m =
array([[ 2.19,  3.31, -3.01,  0.31,  0.08],
       [-2.14, -1.20,  1.93,  3.49,  1.66],
       [ 2.05,  1.83, -1.69, -3.53, -1.36],
       [-0.01, -4.18, -1.57,  1.47, -1.59],
       [ 0.58, -2.32, -2.80,  3.30, -0.81],
       [-2.24,  0.52,  3.06,  2.23,  2.29],
       [ 2.46,  2.72, -3.28, -0.49, -0.55],
       [-0.22,  3.62,  2.15, -2.24,  1.35],
       [ 0.59, -3.06, -2.71,  2.52, -1.26],
       [ 2.36, -0.50, -3.79, -0.77, -2.00],
       [ 1.90,  3.49, -1.38, -2.62, -0.26],
       [-0.91, -4.55,  0.64, -0.48, -1.55],
       [-0.82,  3.72,  2.15,  0.36,  2.33],
       [-1.54,  1.01,  1.46,  3.67,  2.34],
       [-1.53,  2.58,  3.32, -0.27,  2.20]])
Counting starts at 1.
Give the entry at row 1, column 2.
A: 3.31
Give the entry directly above 2.72.
A: 0.52
Give the entry in row 3 and column 1.
A: 2.05
The bottom entry of the column that holds the largest entry is 2.58
The entry in row 2 and column 1 is -2.14
The entry just right of -3.01: 0.31
Give the entry in row 1 and column 1.
A: 2.19
The entry just right of the centre entry -> -2.24
Give the entry just left of the smallest entry.
A: -0.91
The entry just left of -2.71: -3.06
The entry at row 2, column 2 is -1.20
The entry in the top-right corner is 0.08
Give the entry just left of the largest entry.
A: -0.82
The entry in row 3 and column 3 -> -1.69
Give the entry at row 1, column 3.
A: -3.01
The bottom-left entry: -1.53
Give the entry just left of -3.06.
A: 0.59
Give the entry just right of -0.77.
A: -2.00
Give the entry just left of -2.00.
A: -0.77
Give the entry just right of -4.18.
A: -1.57
Give the entry directly above the smallest entry.
A: 3.49
Give the entry just right of 3.62.
A: 2.15
The entry just right of the smallest entry -> 0.64
Give the entry at row 2, column 3.
A: 1.93
The entry at row 3, column 2 -> 1.83
Give the entry directly below the largest entry.
A: 1.01
Give the entry directly below the smallest entry.
A: 3.72
Give the entry directly below the centre entry.
A: -2.71
The bottom-right entry -> 2.20
Give the entry just left of -0.26.
A: -2.62

Read these off the array that follows.
1) Give the entry just right of 297.
2) Give the entry just left of 369.
3) Give the entry just left of 381.
4) Give the third largest entry.
5) Give the 2nd largest entry.
6) Give the entry just right of the largest entry.
7) Give the first entry in reading order.
((420, 521, 592, 265, 581, 197, 379, 300), (296, 348, 250, 331, 339, 438, 327, 397), (201, 365, 566, 420, 514, 489, 389, 487), (538, 366, 311, 374, 351, 114, 244, 288), (355, 244, 242, 303, 255, 101, 466, 333), (352, 220, 208, 373, 458, 432, 413, 588), (388, 298, 297, 508, 489, 381, 324, 211), (281, 665, 463, 413, 629, 163, 457, 599), (458, 443, 394, 465, 709, 358, 331, 315), (383, 195, 584, 331, 312, 476, 585, 552), (401, 229, 806, 355, 326, 739, 396, 331), (339, 325, 364, 340, 393, 364, 399, 438), (443, 379, 399, 476, 379, 324, 369, 426), (378, 759, 234, 307, 481, 387, 529, 188))
1) 508
2) 324
3) 489
4) 739
5) 759
6) 355
7) 420

Questions about the row below.
1) Read off the first entry from the left.
2) Read off the second entry from the right.
3) Read off the 1st entry from the right.
4) Read off the 3rd entry from the end.
5) Read off the 3rd entry from the left.
6) Read off the entry just left of 1.26.
[-1.71  1.76  1.26 -1.86 -1.75  0.74 -0.71  2.64  0.98  5.06]
1) -1.71
2) 0.98
3) 5.06
4) 2.64
5) 1.26
6) 1.76

Read these off the table that follows. Counting starts at 1.
1) Give the entry directly below the smallest entry.
2) Give the entry at row 1, column 1.
3) Give the entry just right of 137.
4) Give the entry at row 1, column 3.
5) Give the maximum.
215	193	180	191	176	20
190	250	175	208	150	147
190	229	161	253	137	157
1) 147
2) 215
3) 157
4) 180
5) 253

-0.75  -4.02  -4.72  -0.13   0.64   3.89
Find the entry just right of the smallest entry.
Answer: -0.13
The entry just left of -0.13 -> -4.72
The entry just left of the largest entry -> 0.64
Find the largest entry.
Answer: 3.89

Questions about the table below.
1) Give the entry directly below 5.72.
2) Give the bottom entry of the column that holds the smallest entry.
3) Give the last entry in the row that holds the largest entry.
4) Give the fifth entry, reading row by row.
5) Give the smallest entry in the first column.
6) Give the 3rd entry on the diagonal from the top-right corner.
7) Give the entry in the bottom-left corner.
8) Give the first entry on the diagonal from the top-right corner.
[[-2.41  5.85 -2.75 -0.04 -1.54 -4.08 -0.68]
 [-1.63  5.08 -2.15 -1.78  3.30 -4.68 -5.02]
 [ 4.75  4.53  4.49 -3.90 -4.74  5.92  1.50]
 [-4.39 -0.51 -0.87 -1.66  5.26 -3.07  1.77]
 [-2.81  3.73  3.84 -5.95 -2.04 -1.16 -1.14]
 [ 3.34  5.72  0.64 -0.66  3.48  1.24 -4.30]
 [-2.59 -5.25  4.28  2.10  5.94 -5.79  2.78]
 [-5.67 -2.45  1.49 -4.57 -3.95  5.89  3.36]
 [ 0.80 -1.22  2.63 -2.28  5.78 -4.60  0.66]
 [ 0.61  5.20  2.03  4.29 -0.27 -1.09  3.95]
 [ 0.97  4.91  3.87  3.81  0.95 -2.15  2.02]]
1) -5.25
2) 3.81
3) 2.78
4) -1.54
5) -5.67
6) -4.74
7) 0.97
8) -0.68

[ 1.5  1.3  0.3  0.9 -1.5 -1.8  0.6 -0.3]
The entry just left of 0.9: 0.3
The entry just left of 1.3 is 1.5
Give the entry just left of -0.3.
A: 0.6
